Below are the code and all the weights of a small trained network. Each question names an input and a class and asks about switching units off, where a switched-off unit gives its printed mean instead of its output.

import numpy as np


def w(rows, s, z=0):
    codes = np.array(rows[::2]) - 128.0
    scale = np.full(codes.shape[1], s)
    scale[-1] = z or s
    return codes * scale


def f(y):
    return np.maximum(y, 0)


def log_softmax(a):
    a = a - a.max(-1, keepdims=True)
    return a - np.log(np.exp(a).sum(-1, keepdims=True))


def net(x, mask):
    res = np.array(x, float).reshape(1, 6) / 4 @ E
    y = f(res @ A[0][:, :-1].T + A[0][:, -1])
    res = res + np.where(mask, y, B[0][:, -1]) @ B[0][:, :-1]
    return log_softmax(res[-1] @ U[:, :-1].T + U[:, -1])


A, B = {}, {}
E = w([
[122,128,129,132,124,118,121,123,122,126,120,123],'x0',
[162,68,106,149,250,40,106,169,158,75,160,79],'x1',
[199,142,195,199,107,156,38,63,157,166,166,156],'x2',
[133,132,130,130,133,134,135,130,129,128,127,129],'x3',
[111,146,89,175,136,142,156,122,36,163,216,87],'x4',
[127,120,130,129,128,128,123,133,124,132,126,128],'x5',
],0.011)
A[0] = w([
[92,91,81,76,181,65,154,184,127,68,115,70,157],'neuron 1',
[63,119,92,61,94,140,211,131,91,122,73,132,181],'neuron 2',
[129,151,150,177,90,178,125,91,77,187,165,133,99],'neuron 3',
[65,146,109,58,77,173,190,130,76,122,70,140,188],'neuron 4',
[208,86,151,225,187,93,57,119,177,97,188,98,71],'neuron 5',
[110,140,95,201,129,140,159,123,20,154,234,91,146],'neuron 6',
[49,149,99,58,91,156,181,138,90,139,76,146,187],'neuron 7',
[44,136,103,65,104,154,184,140,100,133,83,137,179],'neuron 8',
[105,97,65,99,193,70,162,169,123,56,124,80,123],'neuron 9',
[132,109,176,71,121,105,118,125,216,84,47,169,254],'neuron 10',
[159,189,209,166,27,227,81,50,130,215,122,212,156],'neuron 11',
[118,144,81,199,131,144,159,120,1,173,246,59,147],'neuron 12',
[82,141,108,69,65,157,175,123,86,137,86,153,180],'neuron 13',
[212,92,151,202,189,84,69,95,178,110,179,117,90],'neuron 14',
[86,127,75,112,155,106,172,149,63,130,160,100,109],'neuron 15',
[94,87,50,76,213,52,179,196,135,70,106,46,134],'neuron 16',
],0.0063,0.0052)
B[0] = w([
[136,113,109,133,121,109,150,126,135,91,104,127,207],'neuron 1',
[133,141,135,102,159,113,102,150,135,139,149,122,198],'neuron 2',
[100,142,105,145,111,139,138,107,99,142,140,155,181],'neuron 3',
[139,168,153,98,146,113,96,152,137,156,160,131,202],'neuron 4',
[134,179,152,85,161,107,90,161,127,172,173,138,206],'neuron 5',
[53,141,97,135,134,140,135,123,69,133,161,129,209],'neuron 6',
[143,149,154,100,145,109,93,154,134,157,152,129,198],'neuron 7',
[137,152,139,100,156,103,90,158,132,147,156,129,192],'neuron 8',
[126,113,113,144,150,126,147,126,120,111,114,110,201],'neuron 9',
[190,127,130,115,105,107,123,131,184,110,94,153,209],'neuron 10',
[125,99,139,173,72,167,155,79,133,121,88,147,247],'neuron 11',
[6,132,99,152,152,141,140,126,11,133,174,108,224],'neuron 12',
[128,151,152,100,138,132,104,138,136,153,152,130,193],'neuron 13',
[135,155,147,97,144,114,92,149,129,162,160,132,202],'neuron 14',
[115,112,134,140,158,128,134,148,105,117,132,100,180],'neuron 15',
[134,96,97,155,127,117,166,114,128,85,95,126,226],'neuron 16',
],0.013,0.014)
U = w([
[219,168,184,36,144,83,51,168,222,162,142,152,235],'0',
[98,178,131,89,182,113,71,164,82,200,218,108,60],'1',
[196,78,63,124,135,82,193,135,194,40,24,131,154],'2',
[94,74,72,185,156,120,220,134,87,56,123,60,3],'3',
[187,89,175,172,45,195,136,71,198,130,2,160,219],'4',
[91,128,93,193,56,191,201,61,79,137,132,169,28],'5',
],0.0071,0.0022)

Each question gives the input, the list of numbers given to net, and the class t.
The units are the neurons (one row each of A and B). Each row of codes is followed by its name. A weight is (code - 128) times the scale printed after its matrix; where a second scale follows, it is the last column's (A, B and U).
mask holds one flag per neuron, in row order. A switched-off neuron (its flag False) gives its mean, the last column of its row in B, instead of its output. The means were averaged over made-up inputs and are rounded, as every weight is.
A unit's drop is (log p(t) with every unit on - log p(t) with that unit switched off) / (log p(t) with every unit on - log p(t) with every unit switched off).
The circuit of an input: a set's keep is (log p(t) with only the set's units on - log p(t) with every unit switched off) / (log p(t) with every unit on - log p(t) with every unit switched off). Starting from the 12 units with the biggest drops (on a tie, the unit counted first), units are removed one at a time, each time the one whose removal leaves the highest keep (on an exact tie, the one counted first), for as long as the keep stays at least 0.8.
units of the circuit, in order: the units of the circuit, biggest drop first
k most important neurons: the k neurons with the biggest drops, biggest first
drop of u: that unit's drop, to one decimal
input [0,-6,1,-4,6,3], class 5: units of the circuit, in order : [neuron 11]
input [-5,3,-4,3,0,0], class 2: 2 most important neurons : [neuron 12; neuron 6]
input [6,1,-2,-5,4,-4], class 3: units of the circuit, in order : [neuron 5; neuron 14]
input [-6,1,8,-1,-1,-2], class 0: 3 most important neurons : [neuron 5; neuron 14; neuron 12]
input [6,-7,1,0,-5,7], class 4: 3 most important neurons : [neuron 11; neuron 5; neuron 14]
input [-2,-5,1,8,-2,-4], class 4: units of the circuit, in order : [neuron 11; neuron 12]
input [0,1,-8,-2,2,7], class 3: 4 most important neurons : [neuron 16; neuron 1; neuron 5; neuron 9]
input [3,-5,1,8,-7,8], class 4: 2 most important neurons : [neuron 11; neuron 5]
input [6,1,-8,3,1,5], class 3: 2 most important neurons : [neuron 16; neuron 1]
input [-1,3,5,-3,0,-7], class 0: 2 most important neurons : [neuron 12; neuron 6]
input [8,-6,6,4,1,1], class 5: 2 most important neurons : [neuron 3; neuron 10]
input [8,8,0,-6,-7,4], class 2: 2 most important neurons : [neuron 16; neuron 1]
input [5,-2,1,8,7,7], class 5: 2 most important neurons : [neuron 5; neuron 14]
input [5,6,5,-8,-2,8], class 0: units of the circuit, in order : [neuron 12]
input [5,1,-6,0,-2,1], class 2: drop of neuron 14 : 0.1
input [-1,8,-1,3,-3,7], class 2: drop of neuron 16 : 0.2
input [3,-4,0,-1,-2,7], class 0: drop of neuron 12 : 0.1
input [8,-8,2,-3,7,-8], class 5: drop of neuron 11 : 4.7
